Below are the code and all the weights of a small trained network. Each question names an input and a class and asks about switching units off, where a switched-off unit gives its printed mean instead of its output.

import numpy as np


def w(rows, s, z=0):
    codes = np.array(rows[::2]) - 128.0
    scale = np.full(codes.shape[1], s)
    scale[-1] = z or s
    return codes * scale


def f(y):
    return np.maximum(y, 0)


def log_softmax(a):
    a = a - a.max(-1, keepdims=True)
    return a - np.log(np.exp(a).sum(-1, keepdims=True))


def net(x, mask):
    res = np.array(x, float).reshape(1, 7) / 4 @ E
    y = f(res @ A[0][:, :-1].T + A[0][:, -1])
    res = res + np.where(mask, y, B[0][:, -1]) @ B[0][:, :-1]
    return log_softmax(res[-1] @ U[:, :-1].T + U[:, -1])


A, B = {}, {}
E = w([
[81,147,185,99],'x0',
[158,43,160,104],'x1',
[161,163,197,161],'x2',
[154,105,124,162],'x3',
[105,126,106,125],'x4',
[113,71,103,106],'x5',
[105,75,254,168],'x6',
],0.0095)
A[0] = w([
[148,86,105,235,110],'N0',
[98,68,135,177,219],'N1',
[125,151,113,168,230],'N2',
[117,131,132,174,241],'N3',
[100,52,158,102,230],'N4',
[159,103,102,112,149],'N5',
[124,37,122,221,138],'N6',
[177,71,107,160,126],'N7',
[118,171,214,151,223],'N8',
[67,149,150,93,242],'N9',
[139,82,142,166,57],'N10',
[127,124,141,114,38],'N11',
[78,121,132,113,137],'N12',
[110,136,108,46,168],'N13',
[134,109,104,103,23],'N14',
[176,127,192,71,157],'N15',
[36,176,109,82,177],'N16',
[63,193,246,121,210],'N17',
[52,184,109,144,170],'N18',
[200,92,88,170,240],'N19',
[225,66,109,160,252],'N20',
[148,107,176,158,215],'N21',
],0.013,0.0029)
B[0] = w([
[30,100,170,123,170],'N0',
[167,94,223,79,188],'N1',
[174,135,123,24,164],'N2',
[174,123,240,75,164],'N3',
[153,170,108,129,211],'N4',
[100,185,57,129,158],'N5',
[69,111,221,127,196],'N6',
[49,144,73,117,173],'N7',
[136,144,137,31,218],'N8',
[201,129,102,134,181],'N9',
[83,92,168,136,161],'N10',
[142,132,116,123,132],'N11',
[195,85,75,143,154],'N12',
[163,173,72,148,169],'N13',
[114,124,60,129,141],'N14',
[146,201,114,109,180],'N15',
[248,105,142,253,188],'N16',
[227,82,179,127,246],'N17',
[210,11,86,139,182],'N18',
[32,181,135,73,187],'N19',
[2,244,121,145,206],'N20',
[93,180,109,78,194],'N21',
],0.0063,0.012)
U = w([
[158,231,112,28,197],'0',
[149,125,211,3,171],'1',
[176,125,106,221,121],'2',
[5,152,206,98,6],'3',
[33,172,75,103,31],'4',
],0.0068,0.0025)

Each question gives the input, the list of numbers given to net, and the class t.
The units are the neurons (one row each of A and B). Each row of codes is followed by its name. A weight is (code - 128) times the scale printed after its matrix; where a second scale follows, it is the last column's (A, B and U).
mask holds one flag per neuron, in row order. A switched-off neuron (its flag False) gives its mean, the last column of its row in B, instead of its output. The means were averaged over made-up inputs and are rounded, as every weight is.
A unit's drop is (log p(t) with every unit on - log p(t) with that unit switched off) / (log p(t) with every unit on - log p(t) with every unit switched off).
The circuit of an input: a set's keep is (log p(t) with only the set's units on - log p(t) with every unit switched off) / (log p(t) with every unit on - log p(t) with every unit switched off). Starting from the 12 units with the biggest drops (on a tie, the unit counted first), units are removed one at a time, each time the one whose removal leaves the highest keep (on an exact tie, the one counted first), for as long as the keep stays at least 0.8.
units of the circuit, in order: the units of the circuit, biggest drop first
top k neurons: the k neurons with the biggest drops, biggest first
drop when u is switched off: that unit's drop, to one decimal
input [6,-8,-3,-4,-8,-5,4], class 1: top neuron : (N8)
input [-1,5,2,2,2,7,8], class 3: units of the circuit, in order : (N20, N6)
input [-1,1,-5,1,-5,-5,-7], class 4: units of the circuit, in order : (N17, N8, N1)
input [4,-7,-2,-8,-7,-7,7], class 1: top 2 neurons : (N8, N17)
input [6,-4,3,2,2,-7,-4], class 2: top 2 neurons : (N16, N18)
input [1,8,-7,-7,-1,0,1], class 0: top 2 neurons : (N4, N13)
input [-3,-8,-3,2,3,5,2], class 2: top 2 neurons : (N8, N16)
input [8,-8,1,-1,1,-4,1], class 1: top 3 neurons : (N8, N17, N2)
input [-7,-5,3,1,-4,-6,0], class 3: top 2 neurons : (N0, N17)
input [8,-7,-8,-4,-8,-1,3], class 2: drop when N16 is switched off : 0.2
input [3,5,8,4,-4,4,-3], class 3: drop when N0 is switched off : -0.1
input [0,7,7,-1,-3,6,-1], class 3: drop when N20 is switched off : 0.2
